[65] [ -7  17   3  18  -5 -11   7  25  20 -21 -27  -3   4 -12   3 -11 -13  43
  10   6  15   5  12   6  11  -8  20  -7 -12]
[69] [ 14   6 -10  -3 -28   1  19  -4 -12   7  -5 -22 -18   3 -16  -1  -6  -2
 -23 -41   7 -14  -5   0  20 -19   3  -9  -3]
[61] [ -9 -24 -10  19 -13   2   4  -5  -2 -27 -20 -15   5  21 -20   4 -10  -3
  -3  -5  20  -8   6 -25  15 -28   4 -10 -11]
[58] [ 14  -3 -15  -5  12  27   8  23 -22 -13 -17  19  10   8 -18   6  12  24
  14  -2  17  12 -24  -9   3  35  15   0  -6]
[69] [-14  -2  24  11   1  -6  30  32   5 -29 -20  15 -23  15  14 -24   8  22
  21  13 -11 -12   4  30 -19   1  12 -11   8]
[58] [  6  -9 -12  39  20  -7 -39  -6   9  -2 -33 -34  50 -37 -11  31  -6  24
 -27  17   9   5  35  -8  41  -4  -2 -28 -21]
[59] [ 42  66 -24   3 -34  -5 -18  14 -16  42  -3 -41  12 -36   2  -3 -12  38
 -16 -43  15  25   1  -7  28  -7   2  -4 -20]
[59] [ 20 -11 -14  10  -7   9   1  -1 -31   1   5 -16  -2   8  -1  10  20  -2
   3 -23   0   8 -16  -2   6  19 -12  -6 -10]
[69] [ -9 -34  16   6  10  12  31  14 -14 -27 -21  12 -26  59  -2 -17  10  -7
  23   5   0 -11 -11  17 -27   1   2  -9  13]
[58] [-13 -10   7   5  14   6  19  31   4 -40 -48  19  -2   4 -22 -11  -8  27
 -19  16   4 -28  17   4  15 -18  28 -25   7]
[58] [ 11  24 -11  -2   9  -6 -43 -32  26  51  24 -20  36 -26  12  20 -16  -3
  12   6  17  41   0 -11   1  17 -14  27 -13]
[61] [ 21  40  -4 -16 -27  -4 -12  -5 -20  41  35 -15  -8 -13  18  -9   5 -15
  -3 -23 -16  11  -7  -3 -10  -5 -17  11   2]
[69] [ 13   5 -12  -1  -8   7  -9  11 -36  -4  19   6   7 -30   2  11  30  -2
 -13  -6 -24  -4  -6 -10  10  19 -10 -10  -5]
[69] [  5 -26  -9   0  26   9 -19  -8 -22  -7   8   9  10  17   1   9  15 -19
   1  13  -4   9  -8 -16  -6  15 -14   0   2]
[58] [ -2  23  17  10 -27 -16   2 -12  17  31  15 -28  -2 -27  16   2  -1  -3
   2  -8 -18  -4  14  27  -4  -7 -11  -1  -1]
[65] [  9  36 -24  -1 -44 -37 -13 -24  16  16  18 -43 -13 -28   3  -8 -36  -2
 -42 -49  17   1  15 -25  41 -58  -2   6 -18]
[59] [ 12   0 -28  -7  24 -20 -10 -21  37   0 -31 -18   2 -27 -29  12 -45  23
 -69 -32  39  -7  17  -6  67 -26  24  -7 -11]
[58] [ 13  -8  -4  26 -24  17   8   1 -19   6 -48 -48   8  36 -34   3 -13   2
 -15 -22  19 -15  15  -6  16 -40   2 -32  -4]
[65] [-17  -9   6   2  24 -16   9  33   2 -54  -5  41 -14 -18  17 -16  12  26
  -4  24 -16 -12   6   6   4   9  15  -8   2]
[73] [ -4   7  19   8   6   5  10  17  10   3 -31  -4   0  23   0 -15 -10  16
  15  15   5  -2  11  20 -16 -10   9  -9   9]
[69] [  4 -22  -1   6  16  -8   2  -8  -5  -8   3  -3 -10  -1   6   7  10  -5
 -13  -7  -8  -5  -1  14   9  12  -7  -8   0]
[73] [ -2  -8  -9  -3   7   2  13  13  -2 -26   7  25  -6 -11   2   3  12  19
  14  -2   6   8 -20  -1   5  32  11   9  -9]
[58] [  7 -12  -2  14 -15   9  15  15 -31 -18  -8  -7  -7   7  -6   2  22   2
  -1 -12 -10 -12  -5   2   4   4  -4 -19  -4]
[61] [ 18  13 -14 -15   3  -8  -9   9 -29  -3  11   4 -20   5  11 -19   2  -5
 -25 -19  -9   1  -5 -13   6 -15  -6  -3   5]
[61] [ -4 -14   6  -3  10   9   8 -10  11   8   3   7   3   0  -5  13   5  -5
  11   5   1   1  -9  14  -7  25   1   7   3]
[73] [-21 -29   7 -33  38  15   7  -3   9 -20  -4  50  -9  39 -13 -11  -9 -25
   3  31   5 -11  -9 -13 -23  -3  12  14  24]
[61] [ -4  29   3  -8 -15 -12   2   4  18   9  10   5   6 -65  -2   9  -2  16
 -27  -2 -17 -17  15  10  23   1  11  -3  -2]
[58] [ 13 -15 -15   8   9   9  -7   5 -27 -11   8   4   9  -6   1  16  25   4
   6  -5  -2  12 -17  -8   7  34  -8  -3 -11]
[65] [-17  -6  14   5 -30  -7  38  13   0 -27   3   6 -33  14   5 -18   7   0
  15 -11  -9 -19  -6  12 -11 -13   6  -2   3]
[69] [-17 -35  29   8  14   3  40   8   9 -23 -15  14 -30  36   6 -11  12  -2
  24   9  -9 -16  -7  43 -26  16   4  -7  14]
[65] [ 18  -2 -12  25  -9  39   9  29 -28  -5 -21   0  41 -36 -26  39  39  43
  27   2   4  10 -19   5  15  70  10 -16 -23]
[61] [-10 -15  28  11  27  -4   9  -1  25   5 -34  -7  -4  19   1  -5 -11   3
  -5  20  -4 -15  22  40 -10  -8   4 -16  16]
[59] [ 11  24 -13  20 -40  -9 -16 -14  -1  24  13 -44  17 -20   4  11  -6   3
   5 -23  10  17   5 -16  14 -14 -13   3 -22]
[65] [  2 -20  -6  15  10   3 -23 -20  -2   7 -11 -23  19  23  -8  11  -9 -18
  -4   7  12   7  11 -17   3 -17 -13  -6  -3]
[65] [ 11  11 -12  -2  -6   7   0  15 -16  -6   3   8   8 -28  -6   8  14  17
  -6  -8  -4   1  -8  -6  15  20   6  -4  -8]
[69] [ -5   7  12  -5 -11  17  28  22  -1  -7 -24   9 -17  50  -8 -26 -10  10
  33   1  18   2 -12   4 -28 -11  15   5   9]
[61] [ -7 -22  14  -5  30   1  16  11   1 -20 -11  24 -20  22   7 -12   7   1
   3  13  -8  -9  -4  23 -14  12   5  -5  14]
[59] [ 13  -1  -7 -22  14   9  13  22 -33 -15  18  37 -20  -7   8  -6  29   4
  -4  -8 -20  -2 -26   6  -5  37   2   2   7]
[73] [  0 -20 -17 -12  15  24   6   9 -14 -24  -7  31  11   2 -26  13  10   6
   1   6  13  -1 -20 -22   9  26  15   4  -3]
[59] [ -4   0  -1 -10  11   1 -12 -18  20  17  -9  -4  14  -7 -16   9 -21 -10
 -23   6   8  -7  14  -6  11 -17   5   1   6]
[59] [ 14  19 -10  -4 -10   5 -19 -14   0  33   2 -22  19 -15 -10  12 -11  -5
 -15 -10   7   6   6 -11  12  -9  -5   1  -4]
[65] [-34 -25  35  27 -31  -5  62  14  24 -37  -9   3 -33  18   8 -10  15  13
  49   1  -7 -21  -7  44 -24  11  10  -3  -1]
[59] [  7  57  -6 -10 -20 -14 -11  14  18  19   4  -5   7 -40   8 -13 -21  31
  -7  -8   7  12  10  -7  13 -15  13  10  -8]
[65] [ -5 -54  -5  27  19   6 -19 -30  -8  -9   2 -16  25   8  -8  35  18 -29
  -1  14  -3  -1   5  -8   7  15 -23 -11  -8]
[73] [  5 -24  -9   4  19   5 -25 -28  -5  13   9 -10  23 -10  -8  29   7 -24
 -18   6  -4   1   5  -9  12  12 -16  -4  -2]
[69] [  7   9 -14  -8  22 -23 -43 -52  41  48  44 -13  35 -86   9  47  -6  -9
 -33  -2  -4  17   9   6  36  36 -15  21 -14]
[58] [  0  29   9 -19 -21   7  19  15  -1  13  19  19 -13  -6  10 -13   7   7
  27  -3  -8   5 -18  10 -24  17   6  18   5]
[73] [ -6   3   7 -12 -13 -13  -6 -23   4  17  21 -11 -15   9   8  -9 -11 -37
 -18  -6 -14 -12  11  -5  -8 -37 -14   4  12]
[61] [ 20  31 -21 -23  -3   2 -20   0 -15  23  38  13  10 -39  10   8  11   4
  -1 -12  -5  23 -20 -16   5  31  -5  21  -8]
[69] [  3  11 -15  -4  -8  -2 -14 -15  13  12 -17 -22   6  31 -16 -10 -40  -5
  -9 -12  37  11   7 -31   9 -47   6   8  -4]
[61] [ 22  17 -18  12  29   4 -52  -5   1  28 -16 -22  44   8   5   8 -17  17
  11  15  30  46   6 -22   3   6  -8   6 -14]
[65] [ 22   0 -36  24 -40  20  -3  19 -53 -23 -11 -22  23 -21 -30  22  23  18
 -13 -29   7  -3  -8 -42  39   1   1 -24 -28]
[73] [ -6 -34   9   8  42 -14 -29 -37  18  14  11  -9  12   2  16  18   1 -31
 -11  22 -11   5  15  14  -4   8 -23   0   7]
[73] [  8 -20 -21   4  16  37  10  26 -20 -31 -36  24  26   2 -39  20  13  33
   8   7  25   2 -19 -19  19  37  25 -10 -12]
[73] [ -1  -3 -16 -28   6   6 -18 -16  -9   4  25  20   6  -5 -10   6  -3 -29
 -19   3  -2  -1  -7 -35   3  -7  -4  15   6]
[59] [-15  10  29  15  -3  -4  17  30   9 -14 -25   4 -12  28  17 -30  -3  19
  32  24  -6  -2  12  24 -31 -14   8  -9   9]
[58] [ 26   2 -25  15  13  12 -34  -9 -15  20  11 -14  41 -27   1  34  18  14
  14  -2  13  38 -15 -14  15  51 -13   7 -24]
[59] [ -7 -34   2   7  21   4  10  -3   2 -22 -16   6  -6  27  -8   3   1  -3
   4   6   9  -4  -4   5  -1   6   3  -5   2]
[61] [-25 -35  38  28   5  13  22 -11  29   5 -28 -15   5  54  -2   3  -3 -11
  53  31   8  -1   6  34 -41   4  -4  -2   9]
[73] [-39 -54  38  15  38 -27  34  -1  40 -49 -29  14 -48  65  21 -32 -16  -9
  13  24   1 -21  15  42 -26 -26   6  -8  21]
[ 10  -7 -26  -5  36  -1 -48 -22   4   8 -12 -10  23  46  -4  -5 -36 -13
  -3  10  43  37   2 -48   2 -28  -6  15  -5] => [69]
[-34   2  36  25 -12 -25  36  12  57 -22 -30  -9 -25  26  17 -29 -27  29
  39  13  16  -4  17  39 -20 -26  19   2   1] => [65]
[  5  -5  30  17   7  -5  -2 -27  21  49 -36 -55  -3  39  -3  -4 -26 -21
 -18  -3  -1 -14  33  42 -10 -41 -13 -23  19] => [61]
[-11  16  17   7 -32  -4   7 -14  28  25 -46 -47  -5  44 -26 -22 -54 -15
 -24  -9  21 -26  39  -3   1 -94   9 -17  14] => [58]
[  0 -24 -13   1  26   5  -8   4  -9 -26 -12  14   6  10  -9   5   3   2
 -10   8   9   0  -3 -15  12   6   4  -6  -2] => [58]
[  3  11   6  30 -14 -17   0  12   5  -6 -30 -36  -3   7   7 -13 -13  23
  -5  -9   7  -1  23  11  12 -32   1 -21  -9] => [73]
[ 31   4 -21  18  -3  30  -7  11 -28  14 -21 -21  33  -6 -21  26  16  29
  15 -14  21  24 -17  -6  16  40   1  -9 -21] => [58]
[ 19   3 -17   9   0   6 -18 -19   4  27 -19 -36  22   1 -21  17 -20   3
 -19 -19  27  10   6 -10  25 -11  -1  -6 -11] => [59]
[ -8   3   4  -5  -1  -7   5   6   4 -11   9  14  -8  -9   8  -7   3   2
   1   4  -8  -4   0   2  -3   1   3   4   2] => [59]
[  9  12   9 -10  -8  14 -19 -26  -6  56  16 -19  20  -7  -5  17   3 -34
  -7   4 -18  -3   8   5 -14  -1 -20   1  12] => [73]
[-46 -63  42  10  10  -7  31  -4   0 -46  13  29 -33  37  19 -10  30 -47
  19  39 -46 -41   8  26 -42  -6 -16 -11  26] => [59]
[-22 -16  21  19  31 -31   3  -1  46 -24 -27  -3 -14  22  20 -20 -27  16
   4  21  13   1  24  25  -4 -23   8  -4   4] => [69]
[ 23  11 -27 -14  -5  18 -23  10 -50   1  -3   0   9  17 -17  -6   1 -14
 -26 -11   2   1  -3 -46   9 -26  -5 -10   2] => [65]
[ 14  11  -9  -4   5  -2   0   7  -4   4  -6  -3  -8   7   3  -8  -6  14
  -2 -15  12  12  -8   2   6   4   4   3  -3] => [69]
[-28 -28  45   8   2  -5  65   2  43 -12 -22   7 -44  32   4 -13  -2   7
  30   1  -3 -26  -4  71 -27  13  16  -2  17] => [69]
[ 31  29 -25  21 -40  25 -11  -1 -16  37 -19 -49  41 -20 -32  29  -4  27
   6 -31  30  21  -6 -19  28   9   2  -7 -28] => [65]
[  6  25 -11  12 -15 -11 -17   5   8   3 -28 -31   8  18  -6 -18 -36  15
 -11  -9  29  10  20 -26  14 -54   7  -6  -9] => [65]
[ -3  -5   0  19  11   6 -18 -19  32  20 -25 -24  40 -12 -18  27 -18  12
   4  15  24  11  16   2  14   5   4  -2 -11] => [61]
[  7  13  -2   7 -25  -5  23  26 -16 -20 -26 -13 -27  24  -5 -28 -10  19
 -10 -26   8 -12   3   0   8 -36  12 -17  -1] => [69]
[  0   8 -15   4   3 -27 -43 -40  28  24  26 -23  30 -67   3  32 -14 -12
 -43  -2  -4   2  25 -15  40 -10 -13   4 -14] => [69]
[-13   5  22  21 -16 -24  27  29   2 -32  -3   3 -23 -43  20  -9  22  26
 -13   0 -38 -31  19  40  11   1   6 -27   0] => [69]
[ 19   9 -10  -1 -19 -10  11  13 -37  -8  26  -1 -26 -24  17  -4  29   3
 -15 -33 -26  -6 -14   8  11  15 -11  -8  -5] => [59]
[-19 -18  18   5  22 -17  -6 -15  28  -4  -7  -2  -9  30  14 -13 -19 -16
   4  21   3  -1  16  10 -16 -24  -5   4  11] => [65]
[ 38  15 -23 -13   3  17  -5  24 -61   6  31  18   1 -42  10  15  51  13
  -7 -22 -29  12 -32   2  10  65 -11  -4  -8] => [69]
[ -6  14  19 -23 -19   1   5 -18   4  35  24  -2 -16  12   6 -12  -6 -39
  -1  -1 -20 -14   3   8 -28 -23 -12  11  22] => [73]
[-17 -29  17   9   9  -9  15 -18  25  -6  -4  -4 -12   8   1   6  -3 -13
  -2   5  -5 -16   8  25  -3  -2  -2  -4   6] => [69]
[  3 -12 -11  -5  18  15  -9   2  -7  -8  -9  14  18   0 -16  12   3   2
  -3  11   9   3  -5 -16   7  14   6  -1  -2] => [73]
[ -5 -49  -6   1  32   0 -22 -48   9   9  14  -8  13  13  -7  29   0 -44
 -14   8   3   1   1  -7   5   7 -21   6   3] => [69]
[-14   6  17  15  12 -13  10  15  36 -14 -47  -9  -5  20  -1 -22 -33  30
   1  14  20  -5  25  19   1 -33  21 -11   4] => [59]

[0] [ -4  15  11  -1   6  16  -4   0 -10  21  -7  -9   6  -6  12  -2   5   1
   8  -6   5  -3  -3   6   3  19 -13  23 -11]
[1] [-28   7  -6  19   8   3 -13 -10   5  27  29 -19  -3  -3  39  17   7  -1
 -17 -25 -19 -13 -26   2  42   0  -5  29 -14]
[8] [  5   6 -20  -8  11 -37  22   8  -4  22   7  45 -27  10   8 -20 -49   6
 -37  11 -21 -21   7 -33  57 -30  -9   4 -23]
[4] [  4   4  13  -2  10   4  -2   2 -23  42   1   3  -4  -8  36   4 -31  -2
 -28  -4 -19 -27   9 -11  39   5 -13  51 -41]
[0] [-13   9  20  11   2   6   2  16   5   8 -16  -5  -5  -6  -5   7 -15  -6
  15 -15  21  -5 -12   8  -4  22  -3   8 -10]
[0] [-34  -9   7 -10  -4  -2   7  -1   9  16 -23  15  -1 -20  -1   1 -19 -16
 -18  30  -2  -9 -10  22  31   8   8  48   8]
[0] [-28   8  11  47  18 -12  26  34  52  -6  51 -12 -35  -4  -2 -21 -18  40
  23   8  38 -43 -29   8  47  20  -3  30 -26]
[8] [ -2  17  16  32  17   3   9  21   8  53  46  -8 -25  13  17 -21 -37 -15
 -18 -15   8  -7 -26 -13  23   3  -8  21 -34]
[1] [ 14 -21   3   7  -1  34  22  42 -11 -43  12 -25  -4  26  -7  -9 -10 -11
  24  21 -13 -29  17 -29 -19   9   7   3  19]
[8] [ 19 -16   5 -18   2  -2   8   9  -4 -34  15 -10 -15 -14  18   1  -7  27
  16  -3  20 -10  38   6  36   0 -13   2 -19]
[8] [ 14  -2   7  13  -4  -4   6   0   9   5  11   2   7  -2   8 -14  -4   5
 -10  14  16   5   2   4   3  -6 -19  -6   2]
[0] [ 21   2 -12   1  -2  17  -2  -5  -2 -23 -13  -4  25  17 -20  -6  37  -1
  18  17 -15  11   3  -5 -49  -2  -3 -34  41]
[1] [ 40 -17 -20 -35  21  -7  16   9   7 -45  40   6 -47  11   5 -20 -11  29
  24   2 -12 -25  33  -9  65 -26 -14 -16  -5]
[4] [ 42   2  -5  -4  -9 -27 -13 -33  -1  15  -4  28  17   4 -15 -14  10   7
 -26   8   2  28   7  -4 -41 -30  -4 -43  -1]
[4] [ 20 -10  20  49  -5 -16 -11 -13  30  14  42  -8   8  -1  12  -9   3  31
 -19   7  16 -27 -23   3 -11  -8  -7   8 -29]
[1] [-41   6   6  -3  -2  18  -5   8  -8  19 -12  -8 -10   4   9  12 -14 -34
   3 -23  -5  -8 -32   0  17  15   4  29   0]
[0] [ -7  18   2 -30   4  13  -8  -9 -18   8  -7   1 -16  -1  23  -8   2   5
  24 -30  15 -12 -12   2  40   9 -34  17 -18]
[4] [ 48 -33  18  -4  -3  -2  -4  -7  14 -12  18  -2  -2  -5 -12  -6  -8  -2
 -12  25   0   5  23  18 -16 -17   9 -11   3]
[0] [ -7  -2  -9  -5  -4 -26 -12 -26  10   5  31   8 -17  -2  -1  -9   8  18
 -11 -13  12   2 -17   2  11 -18  14  -1 -25]
[4] [  9 -14  13  14 -10   1   9  12   3  -9  11  -7   7  -1  -6 -10  -8   3
  -5  21  18  -1  10  -3 -23   3   7   3  -4]
[4] [-28  -4  -3  29  -7 -12  -6  -1   2  -4 -10  -9  22 -11   2  31  11  18
 -13   1 -14 -15  -2  -6 -20  12  27  18 -10]
[4] [ -9   8  11  17 -13  16  -3   5  -7  11 -16  -4  17  16 -14  -8   4 -22
   4   1   8   3 -26 -11 -50  11   2  -4  12]
[1] [-17 -14 -25 -20  16  18  29  46  -6 -52 -20  -8 -18   8   0  23 -18 -17
  26   7 -40 -15  33 -13  48   5   6  -4  42]
[4] [ 13   0 -11  26  -5 -15  -4  -7  14 -30  18 -14  20  -1   0   9  35  33
   9  -7  15  18  12   0 -29  -7  -2 -46   8]
[1] [-25 -16 -15  21 -12   5   3  11  -9 -27 -12 -21  35  -3  -3  32  20  -5
 -12  18 -27   7  18 -11 -39   8  36   0  27]
[8] [ 23   7   3  38   3 -15  -2   1   6  25  31  -2   7  10  13  -3  -8   6
 -26 -11   0   8  -3 -17 -15 -14  -8 -24 -18]
[4] [ 59 -14  10 -11 -11 -17  -3  -8 -19  -5 -29  24  21  -4   0   3 -16   6
 -21  11  -1  11  43 -10 -27 -20 -18 -36  -6]
[0] [-20 -14  -1 -10  -6 -13   0  -4  13  -2 -12  16 -11  -7 -11   8 -17 -15
 -12   7  -5  -3 -12  12  18  -8  16   9   8]
[0] [-27   1  -6  -6  -7 -16   6 -17  16  -2   1  13   3 -17 -18 -20  17  26
  -3  37  22  -4  -9  18   0   5  17  31  -4]
[8] [-36   1   0 -14 -13  -8 -11 -23   6  13 -36  23   5  -9 -29   0   7 -11
  -6  15   0  -2 -32  16 -20   6  26  25   8]
[8] [ 11   3  32  38  -3  -1  -8   1  19  33  29  -6  -7   8  -3 -18 -15   1
  -7  -6  25 -20 -38  -1 -23   5  -4  13 -32]
[0] [ -7  -5  -2   5 -16 -10  -3 -20   1  15  16   7  12  -1   7 -19   6   0
 -27  20  12   8 -14   0  -6 -14  -1  10  -2]
[1] [ 23   7  20 -26  -4  -8   7  -6  -7  35 -10  35 -18  -4  15 -35 -43 -14
 -15   5  33   3  -3   6  43 -13 -48   6 -19]
[0] [ 14  -5   0 -25 -15  23 -18 -21 -31  16 -46  10  30   9   9  11   6 -48
 -18   3 -32  20  -2  -2 -24 -11 -17 -10  37]
[0] [  5 -12  -1  -7 -18 -21   4   0  -1 -25 -42  29   9   0 -22   6 -13   3
  -3  12   6  -5   8  -9 -22 -10   2 -25  11]
[1] [-14   7  10  25   1  28  11  31  -8   0   2 -21   4  17   8  -3  -9 -13
  15  -3   1 -22 -15 -21 -11  22  -8  15   3]
[1] [ -3   1   2 -25   8   7  14  12   1   6  -7  19 -29  10 -20 -25 -27 -19
   9  15  -2 -13  -9  -2  21   0   2  17   4]
[1] [ 17 -24  -8 -18 -11 -11 -10 -18  -6 -22   2   1   9  -8  -9  12  13   3
 -14   9 -12  19  27   6 -22 -17  26 -16   6]
[8] [-20  31   7   9 -16  18   6  13 -27  17 -18  -2  17  18  -1 -23   3 -16
  16 -14  38  15 -24 -25 -42  20 -21  -8  -2]
[8] [ -7  -5  -8 -11 -20 -16  -8 -24   2 -16 -44  27  23  -4 -25   2  19   6
  -3  20   2   2  -8   5 -34  -7   6 -14  22]
[1] [-11   1  -8  20  -2 -13  10  -1  11  -1  24   4   2   3   2 -20   5  26
  -9  23   7 -20 -11 -12   5  -4   2  17 -10]
[4] [ -8   7 -13  -5  17 -23  10  -9  26  15  48  11 -33  -6  -4 -29  -4  24
  -9  14   9  -4  -9  11  47 -12   9  21 -22]
[0] [-14  -6  -2 -11 -17 -12  -3 -17   2   1  -1  15  -2  -1  -1 -13  -2  -6
 -11   6  17   4 -18   3   6 -13  -3   2   2]
[8] [  6  -2 -12   4   2 -18  -7 -11  -5   4   9   2   6  -4   5  14   6  12
 -21  -6 -18   8  15  -8  -5 -12  16  -8 -12]
[4] [ 12 -16  -1  -8   1  -4  -8   1 -32  -3 -41  -2  28 -21  10  50  -6   3
 -26   3 -47  -2  56  -8 -16   6  27  13 -10]
[8] [  5  -6 -11   6   5 -21   1  -9   2   8  13   9   2  -6   7   4  -4  18
 -27  11 -20  -9  13  -8  13 -14  12  10 -16]
[4] [  1 -18   5 -15 -12  14 -17 -10 -20  -4 -27  -8  18  -6   7  30   3 -27
 -10  -7 -22  10  11   5 -17   0  10   2  14]
[1] [ 21   3  -7 -18  15  -2  -4  -1   4 -11 -16   3  -6  -8  -3  19   4   0
  14 -17 -13  20  25  16  16  -4  -8 -31  14]
[8] [-10  18  -5  -3   4  19  11  14 -43  23  10   1  -6  27  11 -31 -12   8
  -1   8 -17 -50 -11 -55  -5  13   2  55 -39]
[1] [ 25 -16 -11 -42   1 -19 -15 -32   7 -12 -16  22  -7 -11 -52   4  18  -2
  -3  16 -17  35  22  27 -39 -18  48 -26  14]
[8] [ 15   8   9  -9  -8  46   3   1 -35  15  23 -29  21  12  25 -35  20 -16
   5  17  15  16   9 -10 -21  11 -26  21   4]
[4] [ 41   9  -2 -26  20  25  -8   0  -6  -1 -20   0  -7  15 -19   3  10 -23
  27 -14 -28  18  11   8 -16  -2 -10 -36  30]
[  9  12 -23 -23  14 -16  -7 -23  18  -3  -2  22 -17   4 -26  -6  19   5
  11  -7 -13  20  -8  14   7 -18   5 -34  19] => [4]
[-23  12  -5   8  12   9   4  17  12 -14 -23  -3  -6   7 -19  14   6   0
  31 -11 -12 -17 -18   0  -3  19   7  -2  17] => [4]
[  0   2   0  23   0  -2 -18  -8 -10   5 -25  -9  30  -6  11  41  15  10
 -11 -17 -31 -12   5  -8 -26   8   8   0  -7] => [4]
[ -5  -6   8   8  -5 -20  -6  -3  24 -15 -17  10  -5 -10 -18  17  -3   9
   9 -12  15  -3 -11  16  -7   1   7 -19   0] => [8]
[-21   2   6   2   3  16  18  32 -10 -39 -14 -14  -7  -1   2   1  -1  37
  45   2  14 -58   7 -17  12  35  -4  38 -20] => [8]
[-46  15 -16 -19  10   5  10   6 -10  12  21  -8 -24  -7  29  -6  -5  -1
   3 -14   5  -3  -8   0  69   8  -6  40 -14] => [4]
[ 25   0 -13 -15   1   2  14  15 -21 -28  -5   8  -4  15  11  -9  -8   8
  12  -3  -4  -8  27 -28  13 -11 -26 -27   5] => [8]
[ 18  14  11  16  10  10  -5   3  -1  19  17 -12  -1   5  23  -4  -1   5
   5 -21   7  -5  -6  -3  11   4 -29  -3 -16] => [1]
[ 12 -17  26 -25   9   8 -10   2  -2   5  35 -12 -50  -3   3  -7 -28   2
  14 -25  10 -33  -5   7  32   5  16  41 -53] => [8]
[ 22  -9  -2  -3   3 -15  -2  -5   4  -2  23  -3  -6 -11  15   6  -6   6
 -15  -8   4  22  26   9  21 -17  -4 -20  -9] => [8]
[  2  24   7  31 -10 -16   1 -12  15   4  42   1  -1   9   9 -46  21  55
  17  -6  63 -22 -36 -13  -9   2 -34  -2 -39] => [0]
[ -9 -14   0   7  11  20  -8  -4  13  -9   0 -17   5  -2 -10  14  21   7
   9  23 -39 -37 -10  12  -5  14  26  41  13] => [8]
[-20  26   0  24   7  19  15  16 -13  46  18  -7   8  15  16 -27  -8 -15
 -17  15  -3  -4 -20 -22   1  13 -11  35  -7] => [8]
[ 16  -9  18   9 -14  12   9  14 -23   9   3  -9  19   2   5 -13 -15 -12
 -18  22  14   8  22 -15 -36   6   3  11 -11] => [4]
[  8   4  24   6 -15  25 -28 -22 -34  60  -5  -8  24   9  36   1  -8 -39
 -36 -17 -13  -2 -27 -12 -20  -1 -20  30 -19] => [4]
[ 28   3 -11  -3   4 -31  -6 -25   8  -4  24  11  -2 -11  15  -7  14  43
  -9  -8  14   8  20   4  21 -22 -18 -23 -23] => [1]
[  1  -1 -17  -3   5 -27   1 -11  22 -18  -4  18  -6  -6 -26   3  12  22
   3   8  -4   6   4   9  -3 -12  18 -24   9] => [4]
[ 23  10  12   0  15  19  10  19  14  -1   5   0 -22  17 -14 -24 -11  -8
  31  -1  10 -11 -14   2   5   6 -23 -12  11] => [4]
[-28 -20  23   7 -20  10  -6  -5  12  20  -4   4  -3   5 -21 -11 -19 -38
 -18  24   5 -17 -48   9 -24   4  27  42   5] => [4]
